Below is a small trained network, with its code and all its weights. Each question gives an input and a class and asks what happens when units are switched off, that is, made to give their printed mean instead of their output.

import numpy as np


def w(rows, s, z=0):
    codes = np.array(rows[::2]) - 128.0
    scale = np.full(codes.shape[1], s)
    scale[-1] = z or s
    return codes * scale


def f(y):
    return np.maximum(y, 0)


def log_softmax(a):
    a = a - a.max(-1, keepdims=True)
    return a - np.log(np.exp(a).sum(-1, keepdims=True))


def net(x, mask):
    res = np.array(x, float).reshape(1, 7) / 4 @ E
    y = f(res @ A[0][:, :-1].T + A[0][:, -1])
    res = res + np.where(mask, y, B[0][:, -1]) @ B[0][:, :-1]
    return log_softmax(res[-1] @ U[:, :-1].T + U[:, -1])


A, B = {}, {}
E = w([
[128,128,131,129,127,127],'x0',
[97,58,102,144,115,166],'x1',
[110,143,159,98,249,179],'x2',
[49,111,122,63,142,76],'x3',
[127,129,126,127,128,127],'x4',
[164,77,198,86,104,131],'x5',
[84,178,160,96,57,186],'x6',
],0.012)
A[0] = w([
[116,134,111,104,62,174,111],'N1',
[14,70,124,47,117,50,254],'N2',
[93,98,163,131,210,222,117],'N3',
[149,98,125,129,183,121,98],'N4',
[159,109,119,137,51,70,51],'N5',
[75,162,50,177,117,128,245],'N6',
[89,167,154,84,107,223,82],'N7',
[132,131,96,173,63,94,43],'N8',
[202,113,129,204,127,244,61],'N9',
[173,241,163,104,126,49,131],'N10',
[215,117,96,136,185,54,71],'N11',
[113,131,157,63,132,92,76],'N12',
[119,75,89,136,85,137,159],'N13',
[232,131,136,165,111,196,64],'N14',
[82,132,117,106,99,234,124],'N15',
[183,51,237,74,110,127,96],'N16',
[140,23,173,102,106,156,138],'N17',
[112,76,81,189,1,37,91],'N18',
[92,97,47,161,123,182,135],'N19',
[80,112,49,163,144,172,175],'N20',
[121,119,116,93,147,71,110],'N21',
[162,35,109,170,188,90,66],'N22',
[206,159,134,179,117,173,90],'N23',
[74,200,201,126,72,184,52],'N24',
],0.0091,0.0025)
B[0] = w([
[186,109,115,127,122,114,176],'N1',
[70,75,107,132,115,205,250],'N2',
[182,196,209,14,160,111,211],'N3',
[191,142,88,83,84,100,164],'N4',
[132,196,153,68,157,140,192],'N5',
[121,161,165,202,118,116,194],'N6',
[209,111,89,116,84,86,195],'N7',
[123,162,137,81,154,126,181],'N8',
[69,101,96,107,144,202,192],'N9',
[127,32,217,209,170,160,190],'N10',
[141,104,99,131,85,105,189],'N11',
[114,131,94,133,135,146,170],'N12',
[148,127,192,87,181,117,176],'N13',
[66,114,87,114,155,183,181],'N14',
[178,91,102,135,101,73,190],'N15',
[59,212,103,231,111,57,207],'N16',
[93,192,178,254,158,98,194],'N17',
[151,150,166,43,163,130,249],'N18',
[129,123,152,175,161,124,175],'N19',
[132,160,203,214,157,72,180],'N20',
[115,99,91,128,116,156,164],'N21',
[194,121,55,107,72,88,194],'N22',
[85,100,87,107,152,206,175],'N23',
[182,84,55,151,84,77,200],'N24',
],0.0078,0.012)
U = w([
[159,189,167,18,162,119,139],'0',
[213,75,18,129,67,70,79],'1',
[77,194,140,254,139,87,73],'2',
[37,49,72,106,136,208,107],'3',
[149,49,196,186,148,123,253],'4',
],0.0092,0.0051)

Each question gives the input, the list of numbers given to net, and the class t.
The units are the neurons (one row each of A and B). Each row of codes is followed by its name. A weight is (code - 128) times the scale printed after its matrix; where a second scale follows, it is the last column's (A, B and U).
mask holds one flag per neuron, in row order. A switched-off neuron (its flag False) gives its mean, the last column of its row in B, instead of its output. The means were averaged over made-up inputs and are rounded, as every weight is.
A unit's drop is (log p(t) with every unit on - log p(t) with that unit switched off) / (log p(t) with every unit on - log p(t) with every unit switched off).
The circuit of an input: a set's keep is (log p(t) with only the set's units on - log p(t) with every unit switched off) / (log p(t) with every unit on - log p(t) with every unit switched off). Starting from the 12 units with the biggest drops (on a tie, the unit counted first), units are removed one at a time, each time the one whose removal leaves the highest keep (on an exact tie, the one counted first), for as long as the keep stays at least 0.8.
units of the circuit, in order: the units of the circuit, biggest drop first
most important unit: the unit with the biggest drop
top k neurons: the k neurons with the biggest drops, biggest first
drop of u: that unit's drop, to one decimal
input [-7,7,-6,7,-2,-7,-2], class 2: most important unit => N20
input [-8,8,-5,-4,-4,8,-4], class 2: units of the circuit, in order => N17, N16
input [8,-4,2,2,3,-2,0], class 4: units of the circuit, in order => N16, N10, N18
input [-2,0,5,-8,4,0,-7], class 3: units of the circuit, in order => N9, N14
input [3,-3,4,0,-5,-2,-6], class 1: units of the circuit, in order => N22, N11
input [7,6,-3,3,-7,-8,-7], class 2: top 2 neurons => N20, N6
input [6,6,1,-4,1,4,-6], class 1: top 2 neurons => N22, N4
input [-2,3,2,-6,5,7,3], class 2: top 2 neurons => N16, N17
input [-4,-6,4,5,-2,5,-5], class 4: top 2 neurons => N10, N24
input [0,5,-6,-1,-8,-8,-6], class 2: top 3 neurons => N6, N20, N3
input [8,-7,-3,-2,3,-2,6], class 4: top 2 neurons => N10, N22
input [3,-3,-8,8,-4,-7,-6], class 0: top 2 neurons => N18, N5
input [0,3,0,3,3,3,3], class 1: units of the circuit, in order => N10, N18
input [5,7,-8,-2,7,-8,8], class 0: units of the circuit, in order => N18
input [-1,-6,0,-4,3,-5,-2], class 4: top 3 neurons => N16, N10, N17
input [8,8,6,3,-1,-6,7], class 4: units of the circuit, in order => N20, N16, N15
input [8,-4,-4,-4,3,-2,2], class 0: top 3 neurons => N2, N16, N17
input [-8,-7,-4,0,8,-6,3], class 4: top 3 neurons => N10, N16, N17
input [-2,-8,-1,-2,2,7,5], class 4: top 2 neurons => N10, N6
input [5,6,5,-3,5,6,5], class 2: units of the circuit, in order => N16
input [-8,-5,2,-5,1,4,7], class 1: top 2 neurons => N24, N7
input [-8,5,2,4,5,-6,-1], class 2: drop of N6 => 0.2
input [4,3,0,1,7,6,4], class 2: drop of N22 => 0.1
